Here is a tiny trained network, its code and every weight. The questions are about switching its units off for an input and a class, where a switched-off unit gives its printed mean instead of its output.

import numpy as np


def w(rows, s, z=0):
    codes = np.array(rows[::2]) - 128.0
    scale = np.full(codes.shape[1], s)
    scale[-1] = z or s
    return codes * scale


def f(y):
    return y / 2 * (1 + np.tanh(0.7978845608 * (y + 0.044715 * y**3)))


def log_softmax(a):
    a = a - a.max(-1, keepdims=True)
    return a - np.log(np.exp(a).sum(-1, keepdims=True))


def net(x, mask):
    res = np.array(x, float).reshape(1, 6) / 4 @ E
    y = f(res @ A[0][:, :-1].T + A[0][:, -1])
    res = res + np.where(mask, y, B[0][:, -1]) @ B[0][:, :-1]
    return log_softmax(res[-1] @ U[:, :-1].T + U[:, -1])


A, B = {}, {}
E = w([
[72,85,207,194,117,187,47,89,81,187,55,57],'x0',
[101,116,66,235,186,41,91,92,122,63,65,156],'x1',
[134,127,129,130,129,132,123,124,126,130,132,138],'x2',
[230,3,143,68,197,121,170,96,126,123,65,107],'x3',
[127,124,163,97,71,153,124,220,31,58,36,210],'x4',
[174,118,43,179,48,135,185,76,13,151,154,109],'x5',
],0.0053)
A[0] = w([
[168,123,62,172,51,154,172,80,35,149,153,108,65],'neuron 0',
[129,133,104,139,169,118,144,52,187,173,184,79,50],'neuron 1',
[177,120,51,160,48,136,171,88,28,163,133,117,52],'neuron 2',
[106,130,76,214,186,58,81,101,117,81,90,157,52],'neuron 3',
[152,151,64,84,143,82,179,154,158,94,177,199,5],'neuron 4',
[133,116,144,106,75,142,136,204,75,76,56,200,92],'neuron 5',
[113,124,77,206,174,57,95,86,134,79,76,159,25],'neuron 6',
[123,118,160,100,86,136,141,191,67,65,63,200,140],'neuron 7',
[131,127,102,145,176,119,135,69,186,175,190,74,74],'neuron 8',
[104,112,64,208,175,67,93,101,135,67,74,147,66],'neuron 9',
[123,136,100,127,179,102,141,60,184,186,189,76,39],'neuron 10',
[107,111,91,216,173,48,114,116,127,78,83,139,1],'neuron 11',
[153,156,62,79,141,70,178,161,156,80,177,179,18],'neuron 12',
[157,145,74,101,139,86,193,163,166,85,184,194,32],'neuron 13',
[84,102,191,186,140,187,67,101,88,188,64,62,139],'neuron 14',
[83,143,197,79,210,146,78,168,220,110,98,152,70],'neuron 15',
[174,161,79,91,138,76,188,161,164,80,168,181,36],'neuron 16',
[72,97,177,183,118,177,50,92,100,180,63,67,149],'neuron 17',
[135,113,145,103,94,161,132,201,60,64,64,201,109],'neuron 18',
[150,148,177,42,57,201,144,164,135,202,193,93,98],'neuron 19',
[132,114,115,147,163,101,150,70,197,196,197,72,59],'neuron 20',
[223,2,140,78,204,129,184,104,141,121,64,120,15],'neuron 21',
[92,128,201,82,196,125,73,186,222,127,104,158,121],'neuron 22',
[225,8,141,64,191,107,167,95,130,111,68,103,12],'neuron 23',
[172,134,183,45,81,215,169,165,136,215,183,94,137],'neuron 24',
[167,175,74,89,146,82,189,158,159,74,174,171,23],'neuron 25',
[36,250,95,183,63,138,90,162,141,126,194,166,45],'neuron 26',
[50,215,162,132,139,133,83,184,193,116,138,149,24],'neuron 27',
[136,124,106,149,164,102,133,80,194,170,198,58,42],'neuron 28',
[143,142,61,182,50,145,183,84,35,167,159,121,20],'neuron 29',
],0.0049,0.00041)
B[0] = w([
[53,63,106,106,214,37,179,118,151,81,189,141,228],'neuron 0',
[103,196,73,112,154,192,88,90,76,86,63,125,196],'neuron 1',
[50,81,85,107,238,47,158,117,150,66,182,142,232],'neuron 2',
[150,94,92,103,85,191,176,203,187,197,103,202,200],'neuron 3',
[197,86,183,88,100,98,51,141,60,170,127,73,208],'neuron 4',
[85,216,66,112,168,197,70,57,73,65,43,111,215],'neuron 5',
[147,92,89,91,96,167,171,212,198,196,92,190,195],'neuron 6',
[79,213,75,122,162,190,88,64,70,64,53,103,215],'neuron 7',
[93,204,73,97,151,191,92,105,73,96,55,133,197],'neuron 8',
[162,86,84,103,83,186,173,212,173,194,100,194,199],'neuron 9',
[109,198,82,107,148,191,67,85,69,94,57,126,201],'neuron 10',
[166,106,95,107,98,183,158,198,176,190,94,192,188],'neuron 11',
[187,96,173,74,86,98,67,132,71,176,145,55,213],'neuron 12',
[194,85,171,93,98,93,61,129,61,174,135,63,211],'neuron 13',
[201,56,176,70,98,66,49,155,48,183,163,50,222],'neuron 14',
[63,72,104,105,216,44,163,116,128,80,190,130,199],'neuron 15',
[187,100,181,103,94,94,69,127,65,174,130,61,210],'neuron 16',
[214,61,189,72,67,73,50,163,56,187,153,34,222],'neuron 17',
[81,213,77,112,168,186,82,62,79,69,52,115,220],'neuron 18',
[135,101,85,122,116,186,186,215,195,194,103,216,218],'neuron 19',
[105,207,76,114,138,198,82,99,75,86,54,135,207],'neuron 20',
[123,201,222,253,25,140,198,48,206,94,185,119,237],'neuron 21',
[46,80,115,108,211,41,164,109,140,73,187,134,202],'neuron 22',
[143,201,219,249,37,140,199,48,199,87,187,132,235],'neuron 23',
[127,89,61,93,125,186,185,217,205,194,83,233,226],'neuron 24',
[190,77,171,96,85,97,60,129,68,170,133,74,212],'neuron 25',
[167,188,240,236,15,132,178,60,183,110,207,110,255],'neuron 26',
[94,126,164,186,147,74,177,88,179,88,199,130,191],'neuron 27',
[93,211,70,107,150,203,76,88,70,86,61,125,200],'neuron 28',
[68,80,120,130,211,38,194,102,159,74,205,138,229],'neuron 29',
],0.0047,0.0038)
U = w([
[114,217,79,103,163,204,71,87,71,82,61,114,149],'0',
[192,63,175,87,84,84,52,148,69,187,143,48,97],'1',
[141,179,194,236,41,135,184,81,181,105,172,126,255],'2',
[145,87,75,93,115,190,176,220,181,202,104,216,42],'3',
[77,71,110,106,254,40,164,114,133,73,177,131,78],'4',
],0.0098,0.00039)

Each question gives the input, the list of numbers given to net, and the class t.
The units are the neurons (one row each of A and B). Each row of codes is followed by its name. A weight is (code - 128) times the scale printed after its matrix; where a second scale follows, it is the last column's (A, B and U).
mask holds one flag per neuron, in row order. A switched-off neuron (its flag False) gives its mean, the last column of its row in B, instead of its output. The means were averaged over made-up inputs and are rounded, as every weight is.
A unit's drop is (log p(t) with every unit on - log p(t) with that unit switched off) / (log p(t) with every unit on - log p(t) with every unit switched off).
The circuit of an input: a set's keep is (log p(t) with only the set's units on - log p(t) with every unit switched off) / (log p(t) with every unit on - log p(t) with every unit switched off). Starting from the 12 units with the biggest drops (on a tie, the unit counted first), units are removed one at a time, each time the one whose removal leaves the highest keep (on an exact tie, the one counted first), for as long as the keep stays at least 0.8.
units of the circuit, in order: the units of the circuit, biggest drop first
unit that matters most: the unit with the biggest drop
k most important neurons: the k neurons with the biggest drops, biggest first
drop when u is switched off: that unit's drop, to one decimal
input [2,-4,-2,8,3,-5], class 2: units of the circuit, in order => neuron 21
input [0,-2,-4,5,1,-5], class 2: units of the circuit, in order => neuron 21; neuron 23
input [1,-6,4,6,-1,-4], class 2: 2 most important neurons => neuron 21; neuron 23
input [-4,-6,-7,3,5,7], class 4: 2 most important neurons => neuron 2; neuron 0
input [2,-6,-5,-5,-2,7], class 4: units of the circuit, in order => neuron 29; neuron 0
input [-5,8,-7,7,5,7], class 3: 2 most important neurons => neuron 9; neuron 6
input [-5,2,-1,1,6,8], class 4: 3 most important neurons => neuron 2; neuron 0; neuron 29
input [5,-7,-4,7,4,3], class 2: units of the circuit, in order => neuron 21; neuron 23
input [-5,-2,3,0,7,-8], class 4: 3 most important neurons => neuron 22; neuron 15; neuron 27
input [-4,-1,6,8,6,-2], class 2: 2 most important neurons => neuron 21; neuron 23
input [-3,8,-7,-7,-7,-5], class 3: units of the circuit, in order => neuron 3; neuron 9
input [4,0,3,4,-4,2], class 0: 2 most important neurons => neuron 26; neuron 20
input [-3,-7,-2,-2,-5,5], class 3: 2 most important neurons => neuron 24; neuron 19
input [1,1,4,2,-4,0], class 0: unit that matters most => neuron 26
input [-3,7,4,6,5,3], class 3: 2 most important neurons => neuron 9; neuron 6
input [6,2,3,-4,-3,-4], class 1: 2 most important neurons => neuron 17; neuron 14
input [-3,6,-8,-8,5,-7], class 2: 2 most important neurons => neuron 26; neuron 27
input [3,8,-1,8,-5,-2], class 2: drop when neuron 6 is switched off => -0.1
input [8,5,4,-4,4,-6], class 1: drop when neuron 17 is switched off => 0.3
input [-2,-6,2,8,2,-2], class 2: drop when neuron 23 is switched off => 0.3
input [-7,8,4,6,4,8], class 3: units of the circuit, in order => neuron 9
